[[ -5  -2   3  -8  -4  -7   4  19   9]
 [ 14  -5  -6 -36 -11   7 -25  31 -24]
 [  5  -1  -2 -11  -3   3  -8   9  -8]
 [  2  -7   0 -15  -7   0 -11  22  -8]]
=>
[[ -2   3  -8  -4  -7   4  19   9  -5]
 [ -5  -6 -36 -11   7 -25  31 -24  14]
 [ -1  -2 -11  -3   3  -8   9  -8   5]
 [ -7   0 -15  -7   0 -11  22  -8   2]]

[[  1 -22 -20   3   8   9  16]
 [ -7 -18  -9  -2  29  17  -7]
 [ -7  -8  23  -2   6  -6 -31]
 [ -4  10  -8   3 -12 -14   2]
 [ 23   3 -18   4   1 -11   5]]
=>
[[-22 -20   3   8   9  16   1]
 [-18  -9  -2  29  17  -7  -7]
 [ -8  23  -2   6  -6 -31  -7]
 [ 10  -8   3 -12 -14   2  -4]
 [  3 -18   4   1 -11   5  23]]

[[ 18 -34 -29 -18  -6 -15 -26  -9 -23 -11  -2   0]
 [-27  -5 -26 -28 -22 -18 -12 -12  -8 -20  -7  -8]
 [-12 -28 -17  -9  -2   8  11  11  19  14  18  21]]
=>
[[-34 -29 -18  -6 -15 -26  -9 -23 -11  -2   0  18]
 [ -5 -26 -28 -22 -18 -12 -12  -8 -20  -7  -8 -27]
 [-28 -17  -9  -2   8  11  11  19  14  18  21 -12]]

[[  9 -22  18  31  25  -9]
 [ -8  13  -8  24 -38 -17]
 [ 19  -4  17   1  41  13]
 [  4   0   6 -37  -5   9]
 [ 35  11  -4 -34  -1  11]
 [-12 -11 -31   2  10 -20]
 [ -6   8   5   2  16  20]
 [ 10  -6  -1 -30  28  30]
 [ -1 -27  12 -26   4  10]
 [-11 -16  13 -17  21  29]]
=>
[[-22  18  31  25  -9   9]
 [ 13  -8  24 -38 -17  -8]
 [ -4  17   1  41  13  19]
 [  0   6 -37  -5   9   4]
 [ 11  -4 -34  -1  11  35]
 [-11 -31   2  10 -20 -12]
 [  8   5   2  16  20  -6]
 [ -6  -1 -30  28  30  10]
 [-27  12 -26   4  10  -1]
 [-16  13 -17  21  29 -11]]

[[  5  -2   4  12  -4]
 [  5  15 -33 -20   6]
 [ -4  -5  19  14   5]]
=>
[[ -2   4  12  -4   5]
 [ 15 -33 -20   6   5]
 [ -5  19  14   5  -4]]

[[-34  40]
 [  2  -4]
 [ -1   2]]
=>
[[ 40 -34]
 [ -4   2]
 [  2  -1]]

[[ 11  -5  31]
 [  9  -2  25]
 [ 10  -7  26]
 [  4  -2   9]
 [  7  -3  21]
 [ 10  -6  28]
 [ 10 -10  25]
 [  9  -9  23]]
=>
[[ -5  31  11]
 [ -2  25   9]
 [ -7  26  10]
 [ -2   9   4]
 [ -3  21   7]
 [ -6  28  10]
 [-10  25  10]
 [ -9  23   9]]
---
[[-16  11 -26 -18]
 [-10  12 -19  34]
 [-11   3  17  36]
 [-16  10   9  19]]
=>
[[-10  12 -19]
 [-11   3  17]]

[[  4 -24  -1  -6]
 [  3  -3  -7  -7]
 [ -6  36 -21   5]]
=>
[[  3  -3  -7]
 [ -6  36 -21]]

[[ 28  22   5 -25]
 [ 10   0   9   7]
 [ 23  -1  13  -7]
 [ 16  30   4 -13]
 [ 22  30   6 -19]]
=>
[[10  0  9]
 [23 -1 13]]

[[ -2   5  -2  -1]
 [-27  37 -16  13]
 [ -7  -6  -2   2]
 [-23  31 -10   8]]
=>
[[-27  37 -16]
 [ -7  -6  -2]]

[[-22 -20  -7 -28   9]
 [ 24  -9  -8  26  -5]
 [-24 -40  -1 -28  11]]
=>
[[ 24  -9  -8]
 [-24 -40  -1]]

[[ -5  -7   2  -2]
 [-24 -10  15  34]
 [-10  -6   8  -6]]
=>
[[-24 -10  15]
 [-10  -6   8]]
---
[[ -7 -27  29]
 [  2 -25  32]
 [-27 -24  18]]
=>
[[ -7 -27]
 [  2 -25]]

[[ 22  10 -19 -36]
 [ 40  36   8 -16]]
=>
[[22 10]
 [40 36]]

[[-30 -19  31 -18]
 [ 22  20 -28  26]]
=>
[[-30 -19]
 [ 22  20]]

[[ -8  16 -13]
 [-14  37 -20]]
=>
[[ -8  16]
 [-14  37]]

[[ 18   1]
 [ 11  -6]
 [-22 -22]
 [-25  38]]
=>
[[18  1]
 [11 -6]]

[[  1  16   6  13 -22]
 [ 28   8  29  21 -21]
 [ 19  -6 -29 -16  16]
 [ 42  38  16 -39  38]]
=>
[[ 1 16]
 [28  8]]

[[ 9 17  9 -2]
 [ 3 -9 -5 28]
 [ 9 31 20 11]
 [11 11  3  2]]
=>
[[ 9 17]
 [ 3 -9]]
